[[ 39 -15 -30  29  17  19 -16  -3 -12  -2]
 [ -1  37  -7 -23 -24 -22 -22  27 -25  10]
 [-36  -4  42 -16   7 -23  22  -8  -6  18]
 [ 16 -26  -5  43  10  26  13 -20   9 -10]
 [-10 -16  20  -9  29 -14   7 -10 -13  21]
 [ 18 -22 -17  31   4  36  13 -20  21 -15]
 [-21 -18  22   7   4  15  36 -27  16   5]
 [  9  19 -14  -4 -17 -12 -26  26   6 -20]
 [ -9  -7   1  14 -18  17  11  -2  55 -44]]
->
[[-36  -4  42 -16   7 -23  22  -8  -6  18]
 [-21 -18  22   7   4  15  36 -27  16   5]
 [-10 -16  20  -9  29 -14   7 -10 -13  21]
 [ -9  -7   1  14 -18  17  11  -2  55 -44]
 [ -1  37  -7 -23 -24 -22 -22  27 -25  10]
 [  9  19 -14  -4 -17 -12 -26  26   6 -20]
 [ 16 -26  -5  43  10  26  13 -20   9 -10]
 [ 18 -22 -17  31   4  36  13 -20  21 -15]
 [ 39 -15 -30  29  17  19 -16  -3 -12  -2]]

[[-24 -20 -42  13 -30 -25  27 -25]
 [-40   3  36  19 -37 -39  13 -39]
 [ 18 -23 -10  20  20  19  22  20]
 [ 58 -15  -5 -46  49  56 -51  49]
 [-13  53 -15 -10 -13 -11 -10 -14]
 [-10 -10 -17 -10 -17 -12  -5 -14]
 [ -5  32   3 -10   7  -2  -5   7]]
->
[[-40   3  36  19 -37 -39  13 -39]
 [-24 -20 -42  13 -30 -25  27 -25]
 [-13  53 -15 -10 -13 -11 -10 -14]
 [-10 -10 -17 -10 -17 -12  -5 -14]
 [ -5  32   3 -10   7  -2  -5   7]
 [ 18 -23 -10  20  20  19  22  20]
 [ 58 -15  -5 -46  49  56 -51  49]]

[[43 33 22 23 31 17 30 15 21 18 10 21 22 28]
 [12 13 36 19 26 20 18 21 23 23 26 19 10 31]
 [39 13 43 11 30 17 31 19 36 18 11 10  7 47]
 [ 7 14 43 34 31  8  9 12 34 19 57 18 10 30]
 [22 26 14 19 19 26 27 22 19 24 20 24 35 17]]
->
[[ 7 14 43 34 31  8  9 12 34 19 57 18 10 30]
 [12 13 36 19 26 20 18 21 23 23 26 19 10 31]
 [22 26 14 19 19 26 27 22 19 24 20 24 35 17]
 [39 13 43 11 30 17 31 19 36 18 11 10  7 47]
 [43 33 22 23 31 17 30 15 21 18 10 21 22 28]]

[[ -1  28 -21 -18  -3 -18 -12  30  27  -5]
 [  4 -33  28 -36   3  12  -6  -5   7 -21]
 [ 10   3  29 -25  -4  -6  -7 -16  49 -13]
 [-13  -1  12  19  -3 -10   3  -4  14  -9]
 [  1  41 -13  28 -16 -36  21   9  33  14]
 [-23  45 -24   7 -12   2 -26   0 -18 -13]
 [-21   5  12   8   0  -7   3  -6  19 -11]
 [ 15  -2  -9   2   0   8  -5   5 -15   5]
 [-20   5  11  10   1  -8   3  -6  20 -12]]
->
[[-23  45 -24   7 -12   2 -26   0 -18 -13]
 [-21   5  12   8   0  -7   3  -6  19 -11]
 [-20   5  11  10   1  -8   3  -6  20 -12]
 [-13  -1  12  19  -3 -10   3  -4  14  -9]
 [ -1  28 -21 -18  -3 -18 -12  30  27  -5]
 [  1  41 -13  28 -16 -36  21   9  33  14]
 [  4 -33  28 -36   3  12  -6  -5   7 -21]
 [ 10   3  29 -25  -4  -6  -7 -16  49 -13]
 [ 15  -2  -9   2   0   8  -5   5 -15   5]]

[[  2  15  -1   7   9  -5   4  20  -6]
 [ -7 -13   6  -6  16  12 -13   0  29]
 [ 17 -12   3  -1   4  -4 -43 -11 -29]
 [ 20  15  -4   1 -34   4 -42 -44   2]
 [ 16  11   3  13 -17  -6 -26  25  16]]
->
[[ -7 -13   6  -6  16  12 -13   0  29]
 [  2  15  -1   7   9  -5   4  20  -6]
 [ 16  11   3  13 -17  -6 -26  25  16]
 [ 17 -12   3  -1   4  -4 -43 -11 -29]
 [ 20  15  -4   1 -34   4 -42 -44   2]]

[[ 35  39]
 [-21 -10]
 [-15  27]
 [  3 -13]
 [ 39 -45]]
->
[[-21 -10]
 [-15  27]
 [  3 -13]
 [ 35  39]
 [ 39 -45]]

[[ 11 -11  -4 -15  28 -13]
 [  5 -12  -7 -16  11   5]
 [-20 -49  33 -19  12   2]
 [ 13   5 -15  -4  40 -20]
 [  1  -9 -14   1  11  15]
 [ 16  17  19 -15 -15  -3]]
->
[[-20 -49  33 -19  12   2]
 [  1  -9 -14   1  11  15]
 [  5 -12  -7 -16  11   5]
 [ 11 -11  -4 -15  28 -13]
 [ 13   5 -15  -4  40 -20]
 [ 16  17  19 -15 -15  -3]]
